Here is a tiny trained network, its code and every weight. The questions are about switching its units off for an input and a target symbol, where a switched-off unit gives its printed mean instead of its output.

import numpy as np


def w(rows, s, z=0):
    codes = np.array(rows[::2]) - 128.0
    scale = np.full(codes.shape[1], s)
    scale[-1] = z or s
    return codes * scale


def norm(h):
    return h / np.sqrt((h * h).mean(-1, keepdims=True) + 1e-5)


def f(y):
    return np.maximum(y, 0)


def softmax(a):
    e = np.exp(a - a.max(-1, keepdims=True))
    return e / e.sum(-1, keepdims=True)


def log_softmax(a):
    a = a - a.max(-1, keepdims=True)
    return a - np.log(np.exp(a).sum(-1, keepdims=True))


def net(x, mask):
    ids = ['αεηθξπτω'.index(c) for c in x.split()]
    T = len(ids)
    res = E[ids] + P[:T]
    u = 0
    for l in range(2):
        r = norm(res)
        for j in range(3):
            rows = slice(2 * j, 2 * j + 2)
            q, k, v = (r @ M[l][rows].T for M in (Q, K, V))
            z = softmax(np.where(np.tri(T) > 0, q @ k.T / 2**0.5, -1e9)) @ v
            o = O[l][rows]
            res = res + np.where(mask[u + j], z, o[:, -1]) @ o[:, :-1]
        u += 3
        y = f(norm(res) @ A[l][:, :-1].T + A[l][:, -1])
        res = res + np.where(mask[u : u + 8], y, B[l][:, -1]) @ B[l][:, :-1]
        u += 8
    return log_softmax(norm(res)[-1] @ U[:, :-1].T + U[:, -1])


Q, K, V, O, A, B = {}, {}, {}, {}, {}, {}
E = w([
[160,38,197,111],'α',
[163,109,206,49],'ε',
[172,208,153,86],'η',
[146,83,6,81],'θ',
[63,243,65,200],'ξ',
[226,159,147,144],'π',
[184,57,138,214],'τ',
[170,193,86,234],'ω',
],0.016)
P = w([
[254,141,67,45],'0',
[215,147,81,61],'1',
[205,138,98,79],'2',
[193,137,114,87],'3',
[182,140,125,95],'4',
[172,144,134,104],'5',
[165,148,141,111],'6',
[160,150,150,116],'7',
[151,157,157,125],'8',
[148,160,165,134],'9',
[147,160,168,133],'10',
],0.0077)
Q[0] = w([
[134,105,176,99],'0.h0',
[133,123,94,114],'0.h0',
[110,143,120,108],'0.h1',
[160,201,132,109],'0.h1',
[49,206,96,224],'0.h2',
[252,95,90,65],'0.h2',
],0.033)
K[0] = w([
[159,107,99,93],'0.h0',
[147,142,154,124],'0.h0',
[120,154,140,101],'0.h1',
[115,167,207,164],'0.h1',
[63,99,4,101],'0.h2',
[73,157,193,181],'0.h2',
],0.027)
V[0] = w([
[167,144,241,204],'0.h0',
[132,189,224,107],'0.h0',
[59,107,20,9],'0.h1',
[29,184,169,57],'0.h1',
[143,85,154,28],'0.h2',
[58,218,102,79],'0.h2',
],0.011)
O[0] = w([
[28,113,77,77,89],'0.h0',
[95,91,80,108,102],'0.h0',
[7,127,123,140,68],'0.h1',
[99,202,150,129,2],'0.h1',
[159,94,183,90,193],'0.h2',
[76,184,139,114,43],'0.h2',
],0.012,0.0069)
A[0] = w([
[139,237,226,142,31],'0.n0',
[88,202,213,61,6],'0.n1',
[47,71,216,208,206],'0.n2',
[160,39,209,101,65],'0.n3',
[224,132,46,112,209],'0.n4',
[194,130,50,114,2],'0.n5',
[88,121,152,45,36],'0.n6',
[110,141,84,8,28],'0.n7',
],0.011,0.0022)
B[0] = w([
[231,95,34,17,166],'0.n0',
[22,109,129,229,144],'0.n1',
[210,133,245,251,143],'0.n2',
[1,127,201,12,209],'0.n3',
[99,131,3,77,247],'0.n4',
[134,237,104,118,181],'0.n5',
[44,177,94,125,140],'0.n6',
[176,236,142,58,154],'0.n7',
],0.011)
Q[1] = w([
[150,97,149,103],'1.h0',
[133,96,161,171],'1.h0',
[122,250,148,66],'1.h1',
[142,175,50,90],'1.h1',
[113,117,116,169],'1.h2',
[192,181,140,172],'1.h2',
],0.024)
K[1] = w([
[169,148,97,86],'1.h0',
[181,139,149,138],'1.h0',
[251,211,93,63],'1.h1',
[209,142,190,133],'1.h1',
[143,121,121,99],'1.h2',
[209,168,182,143],'1.h2',
],0.021)
V[1] = w([
[242,181,248,169],'1.h0',
[223,108,163,122],'1.h0',
[126,112,67,137],'1.h1',
[209,145,164,180],'1.h1',
[249,156,232,216],'1.h2',
[42,53,107,188],'1.h2',
],0.011)
O[1] = w([
[136,119,75,12,2],'1.h0',
[128,169,132,94,128],'1.h0',
[128,141,53,141,158],'1.h1',
[120,163,195,78,116],'1.h1',
[2,99,8,125,57],'1.h2',
[172,66,141,227,29],'1.h2',
],0.0087,0.01)
A[1] = w([
[93,152,98,213,222],'1.n0',
[143,8,89,176,70],'1.n1',
[214,110,161,135,180],'1.n2',
[177,31,165,120,155],'1.n3',
[120,79,72,33,11],'1.n4',
[47,76,135,130,134],'1.n5',
[113,121,213,242,95],'1.n6',
[153,187,179,146,251],'1.n7',
],0.015,0.0032)
B[1] = w([
[136,94,192,184,156],'1.n0',
[206,73,189,175,149],'1.n1',
[180,71,220,59,254],'1.n2',
[52,159,25,186,212],'1.n3',
[1,127,85,157,224],'1.n4',
[109,83,90,61,138],'1.n5',
[148,152,61,18,172],'1.n6',
[103,116,162,192,220],'1.n7',
],0.02,0.0086)
U = w([
[41,33,114,157,117],'α',
[5,163,195,98,103],'ε',
[104,249,160,95,58],'η',
[187,92,201,151,154],'θ',
[105,150,166,190,255],'ξ',
[163,142,55,40,60],'π',
[160,22,70,180,88],'τ',
[185,134,80,174,155],'ω',
],0.016,0.0075)

Each question gives the input, a string of symbols that net reads in full, and the target symbol t.
The units are the heads (2 rows each of Q, K, V and O) and the neurons (one row each of A and B). Each row of codes is followed by its name. A weight is (code - 128) times the scale printed after its matrix; where a second scale follows, it is the last column's (O, A, B and U).
mask holds one flag per unit, layer by layer, with each layer's heads first. A switched-off unit (its flag False) gives its mean, the last column of its rows in O or B, instead of its output. The means were averaged over made-up inputs and are rounded, as every weight is.
A unit's drop is (log p(t) with every unit on - log p(t) with that unit switched off) / (log p(t) with every unit on - log p(t) with every unit switched off).
The circuit of an input: a set's keep is (log p(t) with only the set's units on - log p(t) with every unit switched off) / (log p(t) with every unit on - log p(t) with every unit switched off). Starting from the 12 units with the biggest drops (on a tie, the unit counted first), units are removed one at a time, each time the one whose removal leaves the highest keep (on an exact tie, the one counted first), for as long as the keep stays at least 0.8.
circuit, biggest first: the units of the circuit, biggest drop first
unit that matters most: the unit with the biggest drop
top k neurons: the k neurons with the biggest drops, biggest first
top k neurons in layer l: the k neurons of layer l with the biggest drops, biggest first
heads that matter: for each layer, one digit per head in row order, 1 if its drop is at least 0.15 and else 0, layers parted by /
input π θ ξ, target θ: heads that matter : 010 / 000
input ξ π ξ θ π ξ π π ξ, target π: top 2 neurons in layer 1 : [1.n3; 1.n7]
input π θ π π ε τ, target ε: top 2 neurons : [0.n2; 0.n4]
input ε ω ξ ξ ε η θ, target η: circuit, biggest first : [0.n7; 0.h1; 0.h2]
input θ α ε, target α: heads that matter : 111 / 011
input ε θ π ω ε ξ ω ε π η, target π: unit that matters most : 0.n0
input π π τ α ξ η ω ε α α ω, target ω: top 3 neurons in layer 0 : [0.n3; 0.n4; 0.n1]
input α π θ π θ θ, target θ: circuit, biggest first : [0.h1; 1.h2]
input η π α η ε ω π π ω ξ θ, target ξ: circuit, biggest first : [0.h2; 0.n0; 1.h2; 1.h0]
input α π π α θ τ, target θ: heads that matter : 110 / 001
input ε α θ, target α: circuit, biggest first : [0.h1; 1.n6]
input α π ε ξ π ε τ τ ε θ τ, target θ: top 4 neurons : [0.n2; 1.n6; 1.n4; 0.n4]
input π π η α α ω ξ θ τ ξ, target τ: heads that matter : 010 / 001
input η π τ θ τ π ω, target π: circuit, biggest first : [0.n4]
input ξ θ α θ ω ω α π η π, target π: circuit, biggest first : [1.h2; 0.h1]
input ω η α ξ π θ ξ ξ π ω, target π: top 2 neurons : [0.n3; 0.n4]
input π π ξ, target ξ: heads that matter : 001 / 000
input π π τ π θ π π η π ε, target π: circuit, biggest first : [1.h2; 0.h0; 0.n0]
input θ ε ε α π ε π ε η π τ, target π: top 2 neurons in layer 1 : [1.n6; 1.n4]
input α ε η θ, target η: circuit, biggest first : [0.n7; 0.h2; 1.h2; 0.h1]
input ω π θ ε π, target ε: top 2 neurons in layer 1 : [1.n4; 1.n6]
input π η ε ξ ε τ π π ω θ ω, target θ: top neuron : [1.n3]
input η π θ ε ξ τ ε α ξ, target α: top 2 neurons in layer 0 : [0.n3; 0.n4]
input ξ π α ξ θ ε τ π π ε, target π: circuit, biggest first : [0.h0; 1.h2; 0.n0]
input π π π η ε π θ ξ π ξ, target π: circuit, biggest first : [0.n0; 0.h2]
input π ε ω θ, target ω: top 3 neurons : [0.n3; 0.n7; 0.n0]
input π θ ξ τ π, target τ: top neuron : [0.n4]
input θ ε π ξ ε π, target ε: heads that matter : 100 / 011
input θ π ε η π π α, target π: top 3 neurons in layer 0 : [0.n2; 0.n4; 0.n7]
input η π α, target α: top 2 neurons : [1.n3; 0.n3]
